Each row has a class, written after it.
[ 399  101 -302  225 -165   97 -179  113    9 -471 -329  432 -146  652
 -102  -41  273  615 -383  -41 -388  183   84 -244  189 -329 -312  409
 -193 -692  211  163  -91 -265 -432 -279   70 -111 -323  725  -40  529] -> W
[ 636    7 -376  245 -163   65   29  -57  -13 -139 -205   77 -333  238
 -233  196   90  168 -126   34 -377  291 -256 -616   38  314 -279  -77
  419 -657 -245  202  -58  105 -247 -430  289 -328    0  305  279  221] -> E
[ 672   45 -381  282 -287   51    7   91  -13   18 -472   21 -280   90
 -325  238  223   49   39  113 -436  233 -334 -474 -100  257   15   48
  447 -663   64  293  107  107 -286 -359  395 -159  -95  197  539  280] -> W
[-396   60   -3 -214   95  223  187   74  512   -8 -197   99 -333   -1
  -56  745  218 -401 -221  363  288  -89 -220  -11 -234  272  -91 -352
 -274 -306 -146  137   -1  117  422 -238  418 -694  -69  732 -704   44] -> X
[  82  505   35  119   16  -28  315  175 -133  342 -289 -130 -439 -141
 -572  241  -42  114 -399  367  358  331 -492  265  242 -249   86  108
  156   29   47  591   23  195 -160  -97  -40  -84 -336  588  450  106] -> C
[ 396   67 -148  314 -108   61 -207   53   43 -425 -302  453 -132  558
  -65 -121  181  601 -369  -33 -320  163   80 -213  219 -240 -320  398
 -206 -673  178  185  -52 -150 -366 -309   37 -119 -272  659 -105  650] -> E
[ 664   36 -353  265 -200   32   34   15   -5  -45 -224  120 -355  300
 -197  289   44  132 -108   68 -343  208 -335 -526  -18  333 -261 -123
  418 -664 -198  237 -120  144 -300 -483  249 -283   68  509  327  174] -> T
[ 589   59 -132  246 -180  129 -232    1  -71 -493 -341  551 -219  556
 -100 -156  253  567 -392 -131 -232  250   19 -306  298 -240 -158  512
 -285 -772  260  241   15 -232 -217 -326  137 -121 -368  643   48  480] -> B
[-108  138 -113 -241   95  281  154   69  462   71  -51  123 -339    4
  -72  838  221 -263 -325  299  281  -91 -214  -22 -218  216  -69 -233
 -245 -296 -132  268   36   73  493 -264  339 -716  -44  833 -674   57] -> U
[  74  414  191  171   15 -171  212  167 -327  339 -453 -136 -373   18
 -331  116 -146  155 -441  259  314  345 -494   93  399 -281  116  129
   14   16  201  421   94  252   27 -170   -2   76 -462  337  367  132] -> T
[-448 -112   67  -80 -190  193  184  154  504   -1  -61  101 -160 -115
   44  695  436 -532  -96  360  242 -208 -187  269 -354  169  148 -461
 -295 -167 -166   76  170   54  534 -153  325 -710 -254  764 -571 -209] -> G
[ 392    6 -300  275 -126  110 -149   31   30 -515 -248  441  -75  523
 -176 -110  245  568 -321 -113 -389  208  136 -254  210 -285 -294  457
 -160 -713  161  165  -82 -196 -367 -328  100 -132 -290  593  -10  573] -> K
[ 390   21 -380  260 -221   87  -97   20  166 -599 -276  447 -121  597
 -190  -63  239  637 -346  -89 -356  249  117 -260  233 -286 -300  383
 -203 -700  130  169  -56 -205 -407 -219   46 -162 -302  621  -68  453] -> S
[ 107  585  104  109   43  -68  217  160 -165  330 -264 -183 -445 -101
 -506  215  -60   98 -385  250  279  324 -475  156  183 -149   32   85
  226   19   68  568   62  174 -218 -110  -78   26 -392  441  471  113] -> T
[-208   39  -47 -105  -21  360  152  130  500   14  -67  137 -390  -88
  -46  742  223 -419 -208  317  272  -45 -227  -19 -225  157    2 -345
 -254 -328  -45  152   70   33  485 -271  358 -684  -61  818 -671   76] -> S
[-244   56  -85 -126   52  252  267   94  589  -25  -22  133 -357  -13
  -61  753  265 -266 -246  356  295  -35 -211  -64 -245  295  -56 -348
 -235 -349 -112  181  101   22  484 -273  323 -762 -107  857 -656   26] -> R
[-421  -87   -1 -148 -140  206  223  133  638  -38   14   13 -226 -192
  -98  750  461 -566 -154  412  198 -187 -222  239 -292  184   87 -378
 -218 -212 -187  160  165   20  344  -90  336 -689 -275  740 -523 -230] -> A
[-377 -123   52 -100 -199  198  112  169  506  -43  -85   79 -229 -216
   44  721  522 -598 -128  396  182 -185 -204  175 -349  136  104 -500
 -221 -164 -162   58  220   66  436  -83  367 -688 -302  676 -543 -173] -> T
[ 357   79 -300  232 -162  146 -178   -1   71 -591 -349  473 -140  534
 -173  -67  287  608 -328  -53 -350  271   77 -323  144 -288 -341  386
 -202 -732  209  203  -32 -207 -378 -251  120 -169 -387  582  -77  578] -> B
[ 517   36 -157  300 -175   62 -198  -20   13 -491 -247  466 -131  459
  -21 -232  339  543 -437  -73 -206  211   44 -205  322 -290 -233  360
 -352 -786  267  248   87 -210 -149 -265  141 -132 -472  732  -51  472] -> X
[ 620   29 -426  292 -119   82   82   60   -3    0 -249   92 -273  237
 -214  215   63  170  -61  128 -382  250 -242 -563   -8  313 -224 -147
  417 -623 -178  254 -111  147 -248 -486  294 -257  158  463  333  182] -> G
[ 273  -17 -269  218 -212   62 -170   10  102 -607 -230  412  -98  487
 -172 -142  288  706 -362  -71 -386  204   82 -260  209 -294 -286  369
 -184 -659  170  110   33 -199 -389 -223   51 -125 -349  541 -144  431] -> A
[-405 -130  -20 -154 -216  294  130  217  547  -86  -46    6 -216 -158
  -79  749  518 -496 -200  339   96 -159 -206   99 -251   88   43 -301
 -188 -229 -103  107  318  -30  400  -98  330 -640 -320  664 -551 -215] -> A
[ 646   33 -369  315 -135   18   -3   81  -34   84 -214   66 -290  225
 -178  186   51  180  -74   95 -390  274 -245 -523    4  346 -210 -176
  489 -582 -174  121  -89  142 -275 -468  213 -202  129  344  322  194] -> E
[ 615   75 -361  297 -171   91   57   77  -20   71 -251  103 -275  171
 -229  213   99  153  -56  151 -303  267 -292 -482  -69  293  -98 -154
  386 -640 -148  252 -101  181 -288 -466  219 -266   58  441  341  183] -> G
[ 143  496  217  145   16 -119  133  169 -467  398 -444 -133 -405  -35
 -346  109 -134  156 -451  183  348  336 -499   12  460 -291   81  334
   23   16  168  425   84  215   28 -176  -16   89 -478  230  443  145] -> E
[-379  -82   15 -145 -183  167   82  135  536  -32 -103   56 -209 -101
  -15  773  437 -495 -149  401  177 -208 -207  115 -329  122   60 -337
 -184 -186 -171  100  189  -55  366  -96  366 -697 -268  716 -561 -152] -> E
[ 582  -83 -436  302 -213   32   16   65   60   51 -350   -8 -188   88
 -307  235   55  133   54   86 -411  229 -282 -511  -85  231  -29   20
  513 -684  -19  316   58  100 -270 -338  369 -233 -108  201  482  193] -> C
[ 154  486   53    6   80  -35  201  187  -93  314 -194 -185 -445  -98
 -594  357 -142  169 -473  241  352  305 -543  178  148 -265   76  168
  161   45  100  591   51  184 -284  -97  -69  -40 -336  544  460   70] -> A
[-428  -32  -48 -258   15  197  182  -12  601  -34 -120   77 -319  -15
  -51  854  215 -383 -271  301  336 -174 -248  -76 -210  232 -115 -273
 -288 -243 -169   99  -40    2  466 -232  399 -680  -44  744 -688  -22] -> X
[ 667   33 -356  317 -202   62   26  113 -158   56 -305   64 -285  290
 -167  192  110  164 -144   72 -398  243 -317 -408   15  269 -217 -175
  398 -625 -108  182  -37  215 -312 -504  282 -183   67  421  376  204] -> W
[-255   49 -115 -251   83  311  224   99  478   -5  -78  123 -322   16
 -144  833  189 -332 -249  363  331  -55 -223  -28 -205  224  -99 -205
 -232 -284 -100  179   -4  -15  504 -254  384 -642   41  899 -712  126] -> X
[ 454  -35 -144  318 -264   21 -163  -10  112 -519 -224  487 -211  543
 -142 -218  297  551 -398 -125 -275  236   38 -250  335 -142 -154  397
 -292 -739  278  218  104 -175 -225 -303  115 -157 -452  673  -14  389] -> W
[ 479   66 -194  260 -115   51 -153  -10  101 -544 -252  507 -151  516
  -75 -163  232  618 -335  -80 -170  246   60 -277  294 -189 -232  481
 -312 -768  265  323   49 -257 -247 -309  142 -151 -383  762   18  493] -> Q
[ 542   -5 -159  272 -178  131 -238  -15   65 -483 -268  508 -213  475
  -96 -219  309  492 -399 -107 -216  230   57 -250  339 -264 -209  393
 -322 -820  275  231   20 -205 -176 -331  173 -161 -439  676  -27  394] -> S
[ 319   17 -270  239 -138  146 -131   50  109 -597 -256  357  -47  598
 -295  -83  256  586 -357  -55 -380  215  143 -232  109 -227 -302  398
 -151 -698  169  212   29 -224 -410 -316   39 -125 -367  624  -26  549] -> Q
[ 155  410  143  163   31  -97  156  160 -386  287 -475 -144 -397  -66
 -420  109 -120  224 -466  180  321  350 -416   22  407 -316  157  263
    8  -47  208  470  167  240  124 -180   26   80 -560  266  365  177] -> T
[ 127  499   21   71   40  -64  264  110  -62  299 -286 -169 -441  -94
 -630  287 -124  139 -394  288  336  332 -503  165  160 -221   94  170
  175   -5  131  682   85  168 -176  -42  -15    2 -329  532  482  120] -> Q
[-152   91  -92 -138   39  265  184   42  486  -58 -103  145 -379   -9
 -143  766  196 -341 -206  347  288   -8 -219  -50 -269  248  -50 -312
 -257 -262  -80  176   32   84  475 -211  406 -688  -52  762 -756  148] -> E
[ 693  -13 -448  287 -169  135   32  117  -94   27 -176   94 -239  180
 -205  228   73  177  -67   59 -401  300 -252 -545  -70  272 -105  -64
  443 -634 -159  188 -140  134 -335 -439  243 -200  112  349  366  213] -> K
[-258  -73 -145 -201  -19  290  213   93  484  -61 -111  128 -271   47
  -61  781  292 -333 -238  311  281  -32 -227  -68 -224  236  -53 -353
 -287 -262 -124   89   13    4  513 -290  414 -693  -32  810 -733   60] -> C
[ 605  -86 -399  269 -296  121  -42   68  122   66 -356 -109 -241   32
 -349  295   87   22   64   51 -435  237 -312 -459  -90  182  147   65
  486 -703  122  260   78    2 -196 -351  302 -136 -211  133  565  177] -> U
[ 108  467   46  170  -28   10  229  164 -441  239 -438 -129 -373  -41
 -472  145 -186  155 -353  167  338  376 -463   -2  326 -418   62  275
   97   88  223  449   71  199 -100 -147  -28   82 -402  260  483  217] -> R
[  84  514   23   57  -99  -14  210   79 -158  294 -267 -202 -478 -121
 -565  308  -86  117 -436  294  267  313 -613   77  210 -263  102  113
  242   81   71  581   59  163 -292  -34  -48  -62 -381  401  456   74] -> U
[ 624   23 -364  294 -210   85    9   78   33   -5 -387    8 -239  124
 -321  227   67   43   38  110 -408  250 -277 -427  -61  250  -58   67
  516 -713    0  294  -25   97 -255 -405  377 -170  -94  234  495  270] -> X
[ 267  -34 -202  278  -51   93 -185   78   63 -479 -144  377  -55  499
  -54 -178  250  507 -339  -86 -384  160  197 -141  325 -282 -339  287
 -154 -595  157  109   19 -193 -413 -256   -1  -98 -340  551  -24  422] -> U
[-501 -186  -80 -100 -210  293  308   96  618 -162  -68   65 -177  -98
  -95  804  344 -533  -55  474  214 -138 -230  109 -385  175   94 -413
 -203 -135 -113  109  139    8  367  -75  344 -697 -219  697 -603 -102] -> Q
[  81  548   42   89  -47   48  329  196 -197  336 -335 -138 -403  -44
 -566  306  -84   58 -402  399  284  287 -572  198  228 -219   31  169
  225   63  109  638   24  205 -252 -100  -35    5 -273  616  442  160] -> X
[ 523   16 -233  285 -204   57 -154  -74  112 -481 -238  517 -161  552
 -138 -166  232  579 -429 -105 -220  253   60 -225  285 -279 -274  418
 -288 -727  188  254  -34 -212 -185 -346   93 -187 -328  782  -50  489] -> A
[ 387   79 -268  260 -177  134 -188  -10   34 -530 -340  479 -206  524
 -153 -108  393  545 -438 -153 -349  189  118 -264  236 -173 -242  288
 -232 -729   56  198    4  -89 -357 -287   92 -236 -435  550  -90  414] -> U
[ 647 -112 -319  299 -266   67  -23  157   38   34 -348   21 -255   90
 -260  232  146   52   26   58 -409  226 -329 -436   -5  316   72   63
  429 -683   48  325  116  125 -234 -328  354 -122 -189  227  571  108] -> B
[ 209  503  140  185  -51  -89  161  178 -486  354 -446 -215 -350  -52
 -415   98 -161  102 -373  247  240  305 -504   66  368 -322  179  234
  107   36  244  459  133  249    4 -150   47  167 -413  172  436  193] -> Q
[ 364  151 -280  187 -187   96 -121    9  141 -495 -377  477 -138  687
 -143  -23  231  577 -391  -31 -290  220   46 -212  267 -309 -430  481
 -248 -716  157  224 -185 -222 -398 -323   53 -153 -275  730  -70  550] -> S
[ 332   63 -320  281 -158   15  -99  -46  142 -481 -236  458 -106  553
 -159 -147  270  535 -355  -30 -290  173  179 -288  255 -255 -355  326
 -169 -597   49  123 -127 -154 -398 -252  -20 -171 -227  561 -101  479] -> R
[ 136  463  182  153   64 -172  202  103 -392  407 -359 -182 -398  -23
 -376   85 -202  192 -463  232  298  308 -448   88  490 -264  108  214
  104   74  102  393  110  238   33 -142  -83   49 -419  162  452   69] -> U
[  91  468  239  175  -13  -58  158  223 -450  373 -368 -162 -466 -105
 -382  160 -223  181 -414  212  315  318 -561   57  394 -315  129  339
   90   19  214  469  104  214  -20 -136  -11   99 -475  269  450  148] -> K
[ 581  -25 -418  312 -201   86   92   46   88   71 -221  -44 -258    9
 -278  242   59   51  123  181 -378  193 -343 -525  -36  338  -47   74
  548 -665   32  279   33   63 -401 -299  289 -166  -55  126  521  230] -> W
[ 530   68 -112  257 -231   16 -271  -37   49 -443 -216  459 -196  503
  -94 -189  244  554 -422 -131 -221  260    5 -313  260 -253 -201  398
 -279 -753  265  227    9 -209 -184 -308   73 -126 -454  676  -12  414] -> T
[ 174  555  164  219   44  -60   82  228 -485  397 -445 -101 -427  -98
 -346   17  -81  188 -427  195  320  330 -389   27  409 -365  100  236
  121   11  216  402  129  209   -1 -181  -12   91 -512  174  437  138] -> R
[ 101  420  271  178  -64  -49  127  218 -502  299 -572 -131 -320   20
 -340   35 -167  161 -356  198  341  333 -526  130  434 -379  169  326
  -19   33  319  427  131  241   62 -250   39  154 -464  230  464  188] -> G
[-431 -197 -155 -189 -165  333  216   57  543 -134 -106   46 -222  -72
 -113  858  343 -554 -128  365  262 -133 -247   18 -377  104   50 -395
 -232 -199 -198   99   42  -13  324 -111  344 -697 -159  699 -591 -106] -> B
[ 532   95 -144  307 -194    0 -217   11   59 -479 -265  475 -229  598
  -42 -166  255  518 -419 -135 -259  242   56 -270  389 -199 -250  390
 -296 -782  227  176  -13 -207 -156 -369  130 -159 -468  702  -25  397] -> T
[ 687  -23 -433  235 -234   36    9   59    0  -38 -210   99 -270  248
 -218  264   29  278 -126    9 -345  318 -313 -557   -8  279 -151  -68
  356 -611 -110  265  -89  188 -283 -447  277 -203   82  465  310  145] -> K
[  87  530   90   85   50 -123  259  202  -50  334 -252 -186 -510 -134
 -564  336 -105  115 -416  383  343  281 -541  119  179 -176   66  144
  187   60   93  636   70  207 -328  -47  -47  -34 -327  534  507   16] -> W
[ 673  -13 -374  264 -279   89  -52  108   66  -20 -408  -52 -250  101
 -345  246  102   34   85   23 -361  295 -353 -382  -42  162   72   67
  454 -711   95  328   62   60 -255 -403  403 -153 -131  260  596  231] -> G
[-506 -215   -3 -120 -221  237  174  121  555  -35 -130   31 -158 -134
   -3  697  417 -588 -119  389  229 -215 -207  191 -341  152  145 -484
 -292  -81 -145   32  190   63  405  -46  349 -661 -229  656 -579 -189] -> T
[ 665  -34 -408  294 -170  127   96   69 -108  -73 -188  138 -266  235
 -173  281   41  262 -107   48 -401  268 -311 -536   -9  305 -223  -75
  434 -622 -149  225  -66  163 -299 -436  243 -200  120  383  355  223] -> B
[ 633  -85 -417  300 -217  171   -1  113   52  -65 -302  -18 -235   34
 -312  242   39   73  137  109 -411  291 -328 -506  -66  200   -2  105
  482 -716  171  277   75   -9 -231 -369  369 -103  -57  219  510  318] -> B
[ 322   34 -230  190  -87   46  -90  -31  120 -511 -281  458 -113  619
 -208  -85  208  591 -386   18 -322  181  126 -229  226 -213 -384  412
 -176 -676   54  131 -111 -195 -379 -244   19 -180 -203  660  -67  550] -> X
[ 379   27 -215  303 -190   33 -165  -34  191 -487 -252  406 -240  495
  -87  -90  236  540 -379  -64 -236  183   -7 -330  233 -168 -260  384
 -269 -778  272  266   -4 -241 -250 -301  161 -175 -457  680  -86  491] -> W
[ 180  172 -211  244 -245  -46 -131  -57  139 -546 -413  465 -191  553
 -237  -89  315  562 -324  -58 -294  213   67 -219  194 -293 -370  351
 -133 -634  122  172  -34 -216 -372 -292   74 -183 -321  628  -35  486] -> R
[ 533   29 -145  289 -117   -7 -197  -55   49 -424 -274  441 -176  514
  -76 -209  295  482 -413 -160 -242  217   98 -188  269 -219 -179  309
 -315 -816  193  222   39 -171  -92 -306  140 -183 -504  662   19  404] -> T
[ 525   44 -131  355 -247   71 -161  -55   60 -440 -263  457 -197  516
 -149 -220  348  507 -420  -76 -248  196   15 -157  341 -207 -173  342
 -302 -790  231  195   93 -187 -104 -337  133 -171 -407  678   -4  395] -> G
[ 493  -28 -109  251 -197   26 -249  -67   49 -413 -206  411 -218  417
  -94 -145  307  546 -503 -166 -172  162  -25 -287  299 -270 -144  391
 -351 -773  200  223   76 -253 -147 -248  147 -180 -478  635  -12  395] -> C
[ 544  -81 -358  309 -259  153   31   65   80   -1 -340  -53 -247   -1
 -374  201  125   26   58  141 -391  228 -353 -439  -87  207    6   74
  506 -701   86  328  153   93 -219 -323  339 -193 -177  148  540  268] -> Q
[ 396   43 -236  245 -166   32  -77  -60  173 -534 -255  528 -211  601
 -207  -56  273  530 -392  -56 -238  248   79 -275  236 -228 -308  404
 -267 -691  200  185  -18 -248 -264 -311   91 -268 -356  752    1  454] -> W
[ 662   28 -372  292 -207  102  -59   60   74   46 -339  -40 -288   16
 -305  244   45  -13  106   77 -399  261 -285 -548  -86  219   16   20
  525 -737   69  281  -69   69 -323 -397  351 -113 -170   81  510  168] -> S
[ 236   49 -277  231 -207  202  -72  -19   60 -530 -343  430 -122  595
 -197  -52  295  587 -334   22 -390  150   18 -203  116 -294 -400  380
 -161 -717  180  257  -14 -252 -437 -191   49 -153 -378  720  -38  598] -> Q
[ 363  -32 -157  275 -189   81 -238  -32  132 -378 -297  462 -204  419
  -73 -193  325  598 -456 -133 -227  181   34 -290  255 -249 -186  378
 -292 -812  192  222   80 -235 -126 -284  138 -263 -451  652  -21  412] -> C
[ 679   32 -305  247 -204  -14   33  135  -17   47 -259  108 -278  256
 -166  253  103  138 -116  119 -380  259 -306 -404   68  258 -144 -116
  384 -570 -123  216  -50  219 -309 -416  229 -233   17  476  427  122] -> T
[ 389  -13  -92  329 -181   20 -220   22   95 -413 -256  481 -205  476
 -117 -174  300  450 -404 -140 -255  187   44 -214  282 -272 -194  415
 -260 -775  242  256  100 -184 -158 -319  109 -204 -483  696   10  423] -> K
[  72  489   12   51  -16  -18  221  172  -72  240 -265 -149 -438  -56
 -566  302 -142  112 -425  217  376  405 -520   88  234 -279    9  166
  137   44  110  628  -24  179 -263 -133  -42  -14 -376  538  442   69] -> S
[-206   13  -93 -192   87  230  207   47  539  -34 -122  122 -349   22
 -124  795  142 -334 -212  281  318  -18 -216 -103 -229  282 -114 -298
 -273 -302 -104  171    3  106  569 -329  438 -734   14  768 -697   83] -> C
[ 358   79 -346  280 -215  -12  -99  -13  272 -657 -273  403 -189  585
 -184  -46  270  590 -389  -73 -340  222   44 -268  247 -260 -344  364
 -195 -723  140  225  -43 -224 -362 -299  102 -191 -329  675 -140  466] -> A
[ 594   27 -405  248 -250   20   46   50   24  -51 -203   70 -329  159
 -238  320   83  188 -139   48 -359  284 -343 -615   23  288 -181  -27
  420 -564 -200  200  -78  120 -260 -436  244 -261   84  337  409  187] -> B
[ 462   12 -305  226 -141   28 -138  -20  141 -589 -338  422  -92  666
 -175    7  129  617 -380 -107 -265  215   83 -305  232 -323 -342  364
 -268 -626  200  228  -86 -138 -417 -337   84 -169 -301  694  -71  530] -> C
[ 644  104 -336  248 -285   62    6   66  -90  -50 -430  130 -339  296
 -230  282  129  156 -136   19 -318  290 -418 -460   -9  236 -164  -24
  313 -684 -106  368  -56  189 -313 -482  345 -272  -63  555  388  232] -> E
[-372 -103  -98 -149 -179  324  216  194  600 -132  -25   39 -253 -151
 -152  829  439 -530 -166  339  189 -115 -208   84 -287  130   93 -327
 -236 -191  -88   95  193  -51  403 -115  347 -634 -179  717 -584 -105] -> S
[ 439  -14 -138  267 -178  117 -160  -16   95 -557 -265  454 -202  530
 -115 -187  298  510 -363  -70 -272  219   24 -263  294 -182 -246  432
 -246 -824  224  249  119 -242 -181 -305  144 -219 -432  661   21  476] -> Q
[-258  -63  -54 -242   65  298  148   47  557 -137  -96   75 -367  -20
 -117  749  181 -365 -195  309  283  -34 -254  -25 -245  259  -97 -322
 -282 -288  -60  130  -15   39  450 -283  480 -632  -32  756 -711   50] -> A
[-378 -115   87  -98 -165  208  130  185  558  -24  -66   43 -238 -186
   23  736  363 -568 -135  396  227 -173 -240  146 -278  152   84 -417
 -232 -179  -97  174  246   71  424 -104  390 -646 -256  692 -575 -194] -> S
[  62  424  142  154   50  -92  260  139 -313  302 -462 -202 -322  -12
 -452  121 -236   84 -358  267  351  349 -446   80  332 -282   60  192
   13   38  138  513   67  262 -100 -151  -32   92 -403  282  434  172] -> S
[ 607   66 -178  246 -106  -14 -224  -24    3 -459 -357  477 -154  572
 -171 -165  278  517 -396 -190 -266  229   92 -230  270 -199 -188  508
 -261 -802  181  280  -32 -196 -167 -433  215 -146 -362  668   93  508] -> K
